Below are the code and all the weights of a small trained network. Each question names an input and a class and asks about switching units off, where a switched-off unit gives its printed mean instead of its output.

import numpy as np


def w(rows, s, z=0):
    codes = np.array(rows[::2]) - 128.0
    scale = np.full(codes.shape[1], s)
    scale[-1] = z or s
    return codes * scale


def f(y):
    return y / 2 * (1 + np.tanh(0.7978845608 * (y + 0.044715 * y**3)))


def log_softmax(a):
    a = a - a.max(-1, keepdims=True)
    return a - np.log(np.exp(a).sum(-1, keepdims=True))


def net(x, mask):
    res = np.array(x, float).reshape(1, 4) / 4 @ E
    y = f(res @ A[0][:, :-1].T + A[0][:, -1])
    res = res + np.where(mask, y, B[0][:, -1]) @ B[0][:, :-1]
    return log_softmax(res[-1] @ U[:, :-1].T + U[:, -1])


A, B = {}, {}
E = w([
[2,128,161,58,50,223,101,187,79],'x0',
[131,109,190,2,72,18,50,123,243],'x1',
[225,117,59,107,15,87,93,216,51],'x2',
[183,189,100,50,51,208,226,108,224],'x3',
],0.008)
A[0] = w([
[120,124,109,157,134,158,149,125,86,40],'N0',
[95,111,174,70,116,191,98,141,95,51],'N1',
[139,195,100,87,121,192,183,116,191,135],'N2',
[233,123,113,157,136,94,123,111,149,72],'N3',
[44,103,175,91,72,184,117,147,85,234],'N4',
[131,142,190,122,166,152,134,92,138,42],'N5',
[87,89,119,125,164,83,125,155,76,37],'N6',
[186,74,126,166,153,90,139,98,156,48],'N7',
[118,92,136,160,153,85,58,142,48,131],'N8',
[126,153,97,142,147,148,148,134,90,254],'N9',
[188,127,127,137,109,140,103,188,112,45],'N10',
[106,126,117,102,111,81,54,118,169,52],'N11',
[84,79,133,165,189,84,19,108,86,92],'N12',
[191,169,89,109,77,152,187,160,165,93],'N13',
[111,123,153,109,82,122,84,90,144,26],'N14',
[147,162,139,182,171,174,134,165,72,141],'N15',
[165,141,85,147,172,70,162,85,170,142],'N16',
[177,86,76,96,103,124,117,191,90,65],'N17',
[90,155,117,79,103,194,114,145,120,96],'N18',
[169,167,128,130,117,110,172,103,142,88],'N19',
[95,152,69,192,133,148,161,97,100,57],'N20',
[122,173,84,83,92,150,191,81,145,87],'N21',
[125,132,132,113,184,172,107,110,157,31],'N22',
[32,147,200,132,249,162,159,25,194,63],'N23',
[44,128,124,127,81,151,140,162,114,45],'N24',
[194,147,134,90,103,186,178,109,154,56],'N25',
[198,136,51,112,78,91,95,192,77,95],'N26',
[152,134,127,79,137,149,179,120,147,47],'N27',
[184,129,167,60,137,88,63,93,176,186],'N28',
[160,120,60,157,129,180,139,131,99,95],'N29',
[132,155,101,170,155,163,153,66,73,96],'N30',
[120,134,120,110,111,79,100,105,183,118],'N31',
[134,82,155,56,148,90,104,120,161,40],'N32',
[146,131,45,149,148,212,167,134,127,85],'N33',
[188,123,128,192,138,117,162,98,138,152],'N34',
],0.012,0.0083)
B[0] = w([
[82,108,163,75,108,139,198,186,105,147],'N0',
[100,112,101,144,199,169,126,184,86,175],'N1',
[170,191,166,200,147,61,166,109,201,202],'N2',
[93,154,45,116,184,147,110,175,76,181],'N3',
[183,123,40,172,184,124,38,166,128,254],'N4',
[3,73,156,131,158,134,213,95,42,144],'N5',
[83,151,171,130,153,70,221,159,153,153],'N6',
[61,117,85,136,217,90,120,214,58,162],'N7',
[185,205,170,169,146,86,179,109,200,200],'N8',
[187,109,122,119,89,136,104,124,160,199],'N9',
[1,84,140,95,141,123,208,86,73,155],'N10',
[124,112,173,89,86,185,166,163,140,163],'N11',
[177,235,210,208,150,32,199,138,234,207],'N12',
[142,162,159,153,154,82,186,97,180,197],'N13',
[89,86,158,57,143,129,200,187,73,142],'N14',
[166,132,146,99,52,180,141,168,164,189],'N15',
[179,132,37,116,249,171,48,196,69,191],'N16',
[31,74,104,128,162,148,187,20,82,183],'N17',
[149,136,94,126,211,116,90,175,105,180],'N18',
[135,110,136,174,205,103,148,164,150,153],'N19',
[105,93,203,81,88,190,139,148,118,165],'N20',
[155,197,167,177,150,87,195,134,171,174],'N21',
[6,85,173,122,170,138,243,123,53,136],'N22',
[61,50,72,137,89,104,146,6,72,239],'N23',
[77,106,93,139,212,104,120,236,16,169],'N24',
[124,162,185,160,174,104,189,133,183,173],'N25',
[49,54,94,160,98,102,171,2,81,220],'N26',
[81,146,193,142,149,71,218,161,96,143],'N27',
[169,106,144,95,44,181,83,175,145,212],'N28',
[123,113,149,89,77,154,134,144,130,177],'N29',
[124,116,161,53,76,187,113,179,140,175],'N30',
[121,103,149,77,82,195,114,147,123,168],'N31',
[82,71,168,64,71,207,205,220,141,163],'N32',
[148,110,136,69,84,158,129,164,153,186],'N33',
[148,122,93,115,142,138,42,175,102,184],'N34',
],0.0084,0.017)
U = w([
[134,157,177,189,173,58,177,132,179,108],'0',
[120,107,58,154,227,125,89,198,86,102],'1',
[120,87,167,90,61,181,142,181,141,92],'2',
[65,70,97,156,134,106,163,9,84,120],'3',
[233,127,46,181,73,121,3,43,203,246],'4',
],0.015,0.014)

Each question gives the input, the list of numbers given to net, and the class t.
The units are the neurons (one row each of A and B). Each row of codes is followed by its name. A weight is (code - 128) times the scale printed after its matrix; where a second scale follows, it is the last column's (A, B and U).
mask holds one flag per neuron, in row order. A switched-off neuron (its flag False) gives its mean, the last column of its row in B, instead of its output. The means were averaged over made-up inputs and are rounded, as every weight is.
A unit's drop is (log p(t) with every unit on - log p(t) with that unit switched off) / (log p(t) with every unit on - log p(t) with every unit switched off).
The circuit of an input: a set's keep is (log p(t) with only the set's units on - log p(t) with every unit switched off) / (log p(t) with every unit on - log p(t) with every unit switched off). Starting from the 12 units with the biggest drops (on a tie, the unit counted first), units are removed one at a time, each time the one whose removal leaves the highest keep (on an exact tie, the one counted first), for as long as the keep stays at least 0.8.
units of the circuit, in order: the units of the circuit, biggest drop first
unit that matters most: the unit with the biggest drop
top k neurons: the k neurons with the biggest drops, biggest first
drop when u is switched off: that unit's drop, to one decimal
input [-5,3,-5,-1], class 1: top 4 neurons : [N16 N26 N7 N17]
input [5,-7,-6,-7], class 0: units of the circuit, in order : [N12]
input [0,-5,-3,-5], class 0: top 2 neurons : [N12 N8]
input [4,1,5,-2], class 3: top 2 neurons : [N26 N16]
input [4,8,-3,-7], class 2: top 3 neurons : [N32 N28 N11]
input [7,2,-8,-3], class 3: top 4 neurons : [N23 N16 N5 N34]
input [8,2,7,7], class 1: top 2 neurons : [N4 N18]
input [5,-2,5,-6], class 0: top 2 neurons : [N8 N12]
input [-1,-7,-8,-5], class 3: top 2 neurons : [N23 N28]
input [3,4,-8,-7], class 3: top 2 neurons : [N23 N2]
input [0,4,8,-8], class 0: top 4 neurons : [N12 N8 N23 N6]
input [-7,7,5,-4], class 1: top 2 neurons : [N16 N3]
input [6,1,-5,6], class 0: top 4 neurons : [N2 N21 N16 N25]
input [7,-1,-3,8], class 0: unit that matters most : N2
input [0,0,3,4], class 0: top 2 neurons : [N23 N4]
input [-7,4,7,3], class 1: top 4 neurons : [N16 N3 N23 N7]
input [-5,2,8,-8], class 0: top 4 neurons : [N12 N8 N23 N6]
input [-8,4,-2,-5], class 1: drop when N16 is switched off : 0.1
input [0,-3,-6,1], class 3: drop when N23 is switched off : 0.4
input [-8,1,-7,4], class 1: units of the circuit, in order : [N16]
input [4,-8,-7,-3], class 2: drop when N15 is switched off : 0.2
input [3,5,-8,5], class 3: drop when N23 is switched off : 2.9
